Below is a small trained network, with its code and all its weights. Each question gives an input and a target symbol and asks what happens when units are switched off, that is, made to give their printed mean instead of their output.

import numpy as np


def w(rows, s, z=0):
    codes = np.array(rows[::2]) - 128.0
    scale = np.full(codes.shape[1], s)
    scale[-1] = z or s
    return codes * scale


def norm(h):
    return h / np.sqrt((h * h).mean(-1, keepdims=True) + 1e-5)


def f(y):
    return y / 2 * (1 + np.tanh(0.7978845608 * (y + 0.044715 * y**3)))


def softmax(a):
    e = np.exp(a - a.max(-1, keepdims=True))
    return e / e.sum(-1, keepdims=True)


def log_softmax(a):
    a = a - a.max(-1, keepdims=True)
    return a - np.log(np.exp(a).sum(-1, keepdims=True))


def net(x, mask):
    ids = ['αζθλμτφ'.index(c) for c in x.split()]
    T = len(ids)
    res = E[ids] + P[:T]
    r = norm(res)
    for j in range(2):
        rows = slice(4 * j, 4 * j + 4)
        q, k, v = (r @ M[0][rows].T for M in (Q, K, V))
        z = softmax(np.where(np.tri(T) > 0, q @ k.T / 4**0.5, -1e9)) @ v
        o = O[0][rows]
        res = res + np.where(mask[j], z, o[:, -1]) @ o[:, :-1]
    y = f(norm(res) @ A[0][:, :-1].T + A[0][:, -1])
    res = res + np.where(mask[2:10], y, B[0][:, -1]) @ B[0][:, :-1]
    return log_softmax(norm(res)[-1] @ U[:, :-1].T + U[:, -1])


Q, K, V, O, A, B = {}, {}, {}, {}, {}, {}
E = w([
[63,130,120,84,186],'α',
[90,73,209,102,43],'ζ',
[66,165,116,98,196],'θ',
[126,202,98,74,18],'λ',
[128,143,184,251,156],'μ',
[192,222,103,104,185],'τ',
[140,48,58,105,136],'φ',
],0.014)
P = w([
[182,78,248,81,161],'0',
[159,94,199,90,162],'1',
[137,114,179,104,154],'2',
[129,106,159,113,160],'3',
[126,107,138,118,151],'4',
[120,109,126,127,152],'5',
[119,113,111,134,148],'6',
[117,112,97,141,148],'7',
[113,116,81,147,146],'8',
[110,121,64,156,150],'9',
[92,120,42,163,144],'10',
[88,137,25,177,140],'11',
[122,98,40,164,123],'12',
],0.012)
Q[0] = w([
[105,169,136,71,98],'H1',
[104,165,118,144,201],'H1',
[188,109,115,96,123],'H1',
[179,155,248,170,82],'H1',
[143,193,141,70,130],'H2',
[96,168,136,172,195],'H2',
[137,127,207,139,99],'H2',
[53,102,105,124,148],'H2',
],0.016)
K[0] = w([
[169,114,111,57,83],'H1',
[147,123,85,150,166],'H1',
[107,169,135,95,129],'H1',
[145,85,251,64,139],'H1',
[175,157,117,97,121],'H2',
[132,154,88,177,152],'H2',
[159,97,179,97,152],'H2',
[119,96,92,162,87],'H2',
],0.018)
V[0] = w([
[189,104,97,107,176],'H1',
[62,144,170,162,158],'H1',
[38,62,70,94,109],'H1',
[157,250,123,48,158],'H1',
[178,115,60,145,161],'H2',
[219,143,130,109,59],'H2',
[172,142,125,156,141],'H2',
[96,167,131,77,143],'H2',
],0.011)
O[0] = w([
[139,80,85,81,240,190],'H1',
[210,28,95,255,89,150],'H1',
[165,50,221,52,74,28],'H1',
[158,135,35,109,105,253],'H1',
[185,218,199,118,206,156],'H2',
[82,204,122,149,96,92],'H2',
[182,188,80,218,144,165],'H2',
[252,102,86,70,83,150],'H2',
],0.0069,0.0055)
A[0] = w([
[135,58,126,108,199,128],'N1',
[189,180,142,167,140,134],'N2',
[238,191,146,152,143,90],'N3',
[126,93,205,149,59,3],'N4',
[110,144,73,82,75,209],'N5',
[138,71,217,124,109,125],'N6',
[168,181,114,117,157,94],'N7',
[166,98,123,252,107,160],'N8',
],0.011,0.0032)
B[0] = w([
[118,193,156,173,78,231],'N1',
[30,107,122,152,106,223],'N2',
[83,74,2,159,165,242],'N3',
[51,36,52,12,122,170],'N4',
[133,210,172,223,84,223],'N5',
[105,138,20,130,163,191],'N6',
[106,140,81,117,192,233],'N7',
[91,133,189,198,139,253],'N8',
],0.0084,0.0043)
U = w([
[151,94,163,89,153,35],'α',
[1,56,107,77,96,91],'ζ',
[232,81,158,122,128,83],'θ',
[131,213,170,110,43,214],'λ',
[75,119,201,227,164,185],'μ',
[94,158,14,110,205,4],'τ',
[90,168,240,47,203,159],'φ',
],0.0072,0.0015)

Each question gives the input, a string of symbols that net reads in full, and the target symbol t.
The units are the heads (4 rows each of Q, K, V and O) and the neurons (one row each of A and B). Each row of codes is followed by its name. A weight is (code - 128) times the scale printed after its matrix; where a second scale follows, it is the last column's (O, A, B and U).
mask holds one flag per unit, heads first, then neurons. A switched-off unit (its flag False) gives its mean, the last column of its rows in O or B, instead of its output. The means were averaged over made-up inputs and are rounded, as every weight is.
A unit's drop is (log p(t) with every unit on - log p(t) with that unit switched off) / (log p(t) with every unit on - log p(t) with every unit switched off).
The circuit of an input: a set's keep is (log p(t) with only the set's units on - log p(t) with every unit switched off) / (log p(t) with every unit on - log p(t) with every unit switched off). Starting from all 10 units, units are removed one at a time, each time the one whose removal leaves the highest keep (on an exact tie, the one counted first), for as long as the keep stays at least 0.8.
units of the circuit, in order: the units of the circuit, biggest drop first
top k neurons: the k neurons with the biggest drops, biggest first
which heads matter: for each layer, one digit per head in row order, 1 if its drop is at least 0.15 and else 0, layers parted by /
drop when u is switched off: that unit's drop, to one decimal
input τ θ ζ α ζ λ φ θ, target φ: units of the circuit, in order	[H1]
input μ τ μ ζ φ, target ζ: top 2 neurons	[N1; N8]
input λ τ λ θ α μ φ, target μ: units of the circuit, in order	[H1; N1]
input τ λ ζ φ τ α, target φ: top 2 neurons	[N3; N6]
input λ α α μ ζ μ λ μ ζ θ φ, target θ: which heads matter	10
input μ τ ζ λ φ φ, target φ: which heads matter	10
input τ τ θ τ φ ζ θ τ ζ λ α θ, target λ: which heads matter	11
input φ τ μ α ζ α, target μ: units of the circuit, in order	[N1; H1]
input ζ τ φ α φ, target φ: top 2 neurons	[N3; N1]
input τ ζ θ λ θ, target λ: top 2 neurons	[N5; N3]
input τ ζ α θ, target θ: drop when N6 is switched off	0.1
input τ μ λ λ α, target λ: drop when H1 is switched off	0.2
input φ θ θ, target φ: drop when N3 is switched off	0.2
input α μ ζ φ τ μ μ ζ θ, target μ: top neuron	[N1]
